Below is a small trained network, with its code and all its weights. Each question gives an input and a class and asks what happens when units are switched off, that is, made to give their printed mean instead of their output.

import numpy as np


def w(rows, s, z=0):
    codes = np.array(rows[::2]) - 128.0
    scale = np.full(codes.shape[1], s)
    scale[-1] = z or s
    return codes * scale


def norm(h):
    return h / np.sqrt((h * h).mean(-1, keepdims=True) + 1e-5)


def f(y):
    return y / 2 * (1 + np.tanh(0.7978845608 * (y + 0.044715 * y**3)))


def log_softmax(a):
    a = a - a.max(-1, keepdims=True)
    return a - np.log(np.exp(a).sum(-1, keepdims=True))


def net(x, mask):
    res = np.array(x, float).reshape(1, 5) / 4 @ E
    u = 0
    for l in range(3):
        y = f(norm(res) @ A[l][:, :-1].T + A[l][:, -1])
        res = res + np.where(mask[u : u + 4], y, B[l][:, -1]) @ B[l][:, :-1]
        u += 4
    return log_softmax(norm(res)[-1] @ U[:, :-1].T + U[:, -1])


A, B = {}, {}
E = w([
[81,254,229,147,133,231,141,173,69,161,116],'x0',
[107,124,138,117,137,122,121,110,133,138,127],'x1',
[121,124,105,148,151,125,124,139,113,128,117],'x2',
[113,87,136,197,118,216,118,84,119,76,169],'x3',
[226,6,191,139,176,75,167,144,185,132,69],'x4',
],0.0069)
A[0] = w([
[85,124,2,71,45,65,67,87,106,39,173,92],'0.n0',
[189,32,86,131,122,122,75,81,132,131,180,82],'0.n1',
[126,115,52,82,145,167,145,87,111,93,180,3],'0.n2',
[68,49,168,201,101,167,135,98,94,37,195,118],'0.n3',
],0.0057,0.0046)
B[0] = w([
[128,87,254,145,161,150,231,197,79,197,72,254],'0.n0',
[128,171,86,73,175,223,99,142,173,126,163,214],'0.n1',
[105,200,178,179,73,209,222,10,232,157,182,134],'0.n2',
[81,119,116,174,123,165,74,133,227,132,32,226],'0.n3',
],0.0093,0.0056)
A[1] = w([
[127,52,158,194,139,165,163,90,170,67,155,4],'1.n0',
[159,150,151,90,126,112,194,125,13,185,193,85],'1.n1',
[43,254,55,86,57,135,31,96,81,42,97,124],'1.n2',
[55,113,84,204,43,165,133,55,108,120,180,38],'1.n3',
],0.0068,0.0024)
B[1] = w([
[2,168,60,152,161,168,164,62,84,183,199,203],'1.n0',
[200,114,86,108,191,63,155,94,91,159,179,210],'1.n1',
[175,185,55,141,67,107,158,63,83,111,152,253],'1.n2',
[112,119,182,162,128,77,109,138,122,85,122,168],'1.n3',
],0.012,0.0051)
A[2] = w([
[156,131,58,120,144,222,33,50,128,73,207,85],'2.n0',
[84,133,190,255,36,232,170,104,91,117,130,82],'2.n1',
[152,180,178,202,79,78,6,88,88,7,131,2],'2.n2',
[114,76,89,70,153,114,60,185,236,55,152,41],'2.n3',
],0.0077,0.002)
B[2] = w([
[196,67,103,190,155,95,176,11,114,160,141,199],'2.n0',
[25,124,178,89,144,141,112,194,182,75,96,255],'2.n1',
[177,118,193,151,22,3,110,100,157,91,106,171],'2.n2',
[175,172,86,107,25,125,15,153,135,104,126,172],'2.n3',
],0.013,0.0088)
U = w([
[174,95,216,87,200,73,194,185,51,204,115,252],'0',
[3,104,175,131,200,231,141,173,158,108,100,203],'1',
[195,114,93,64,72,96,26,188,136,113,108,106],'2',
[155,69,30,168,147,185,73,15,176,148,160,42],'3',
[155,222,29,121,116,103,152,66,37,138,210,13],'4',
[78,159,180,177,49,66,111,66,136,32,108,43],'5',
],0.015,0.0028)

Each question gives the input, the list of numbers given to net, and the class t.
The units are the neurons (one row each of A and B). Each row of codes is followed by its name. A weight is (code - 128) times the scale printed after its matrix; where a second scale follows, it is the last column's (A, B and U).
mask holds one flag per neuron, layer by layer. A switched-off neuron (its flag False) gives its mean, the last column of its row in B, instead of its output. The means were averaged over made-up inputs and are rounded, as every weight is.
A unit's drop is (log p(t) with every unit on - log p(t) with that unit switched off) / (log p(t) with every unit on - log p(t) with every unit switched off).
The circuit of an input: a set's keep is (log p(t) with only the set's units on - log p(t) with every unit switched off) / (log p(t) with every unit on - log p(t) with every unit switched off). Starting from all 12 units, units are removed one at a time, each time the one whose removal leaves the highest keep (on an exact tie, the one counted first), for as long as the keep stays at least 0.8.
units of the circuit, in order: the units of the circuit, biggest drop first
top k neurons in layer l: the k neurons of layer l with the biggest drops, biggest first
drop when u is switched off: that unit's drop, to one decimal
input [0,3,6,1,8], class 3: units of the circuit, in order	0.n0
input [4,1,-2,-2,-1], class 4: units of the circuit, in order	0.n0, 0.n3
input [-8,8,-5,1,-4], class 1: units of the circuit, in order	0.n0, 0.n1
input [-7,7,3,-1,3], class 2: units of the circuit, in order	2.n3, 1.n2
input [8,-6,-1,-7,0], class 4: units of the circuit, in order	0.n0, 2.n1
input [-7,2,2,0,1], class 2: units of the circuit, in order	1.n2, 2.n3
input [2,7,7,6,0], class 5: units of the circuit, in order	0.n0, 1.n3
input [4,0,-6,0,-4], class 4: top 2 neurons in layer 0	0.n3, 0.n2
input [0,1,-8,8,6], class 3: top 3 neurons in layer 0	0.n0, 0.n1, 0.n2
input [-7,2,3,1,0], class 1: top 2 neurons in layer 1	1.n1, 1.n2
input [0,-1,-6,-2,-8], class 0: top 2 neurons in layer 0	0.n0, 0.n1
input [0,2,0,-5,8], class 2: top 3 neurons in layer 1	1.n0, 1.n2, 1.n1
input [-6,0,5,1,-2], class 1: top 2 neurons in layer 0	0.n0, 0.n2
input [-2,5,-8,2,1], class 3: units of the circuit, in order	0.n1
input [6,-4,2,-4,-1], class 4: top 2 neurons in layer 0	0.n0, 0.n3
input [3,8,7,0,1], class 0: top 2 neurons in layer 1	1.n2, 1.n0
input [6,4,8,2,-1], class 5: drop when 0.n0 is switched off	2.4
input [1,5,-6,-7,-2], class 4: drop when 1.n3 is switched off	0.0
input [-8,5,-8,-2,8], class 2: drop when 2.n3 is switched off	0.4
input [-3,1,3,-5,5], class 2: top neuron in layer 0	0.n0
input [-4,8,-5,-8,0], class 0: top 2 neurons in layer 0	0.n3, 0.n1
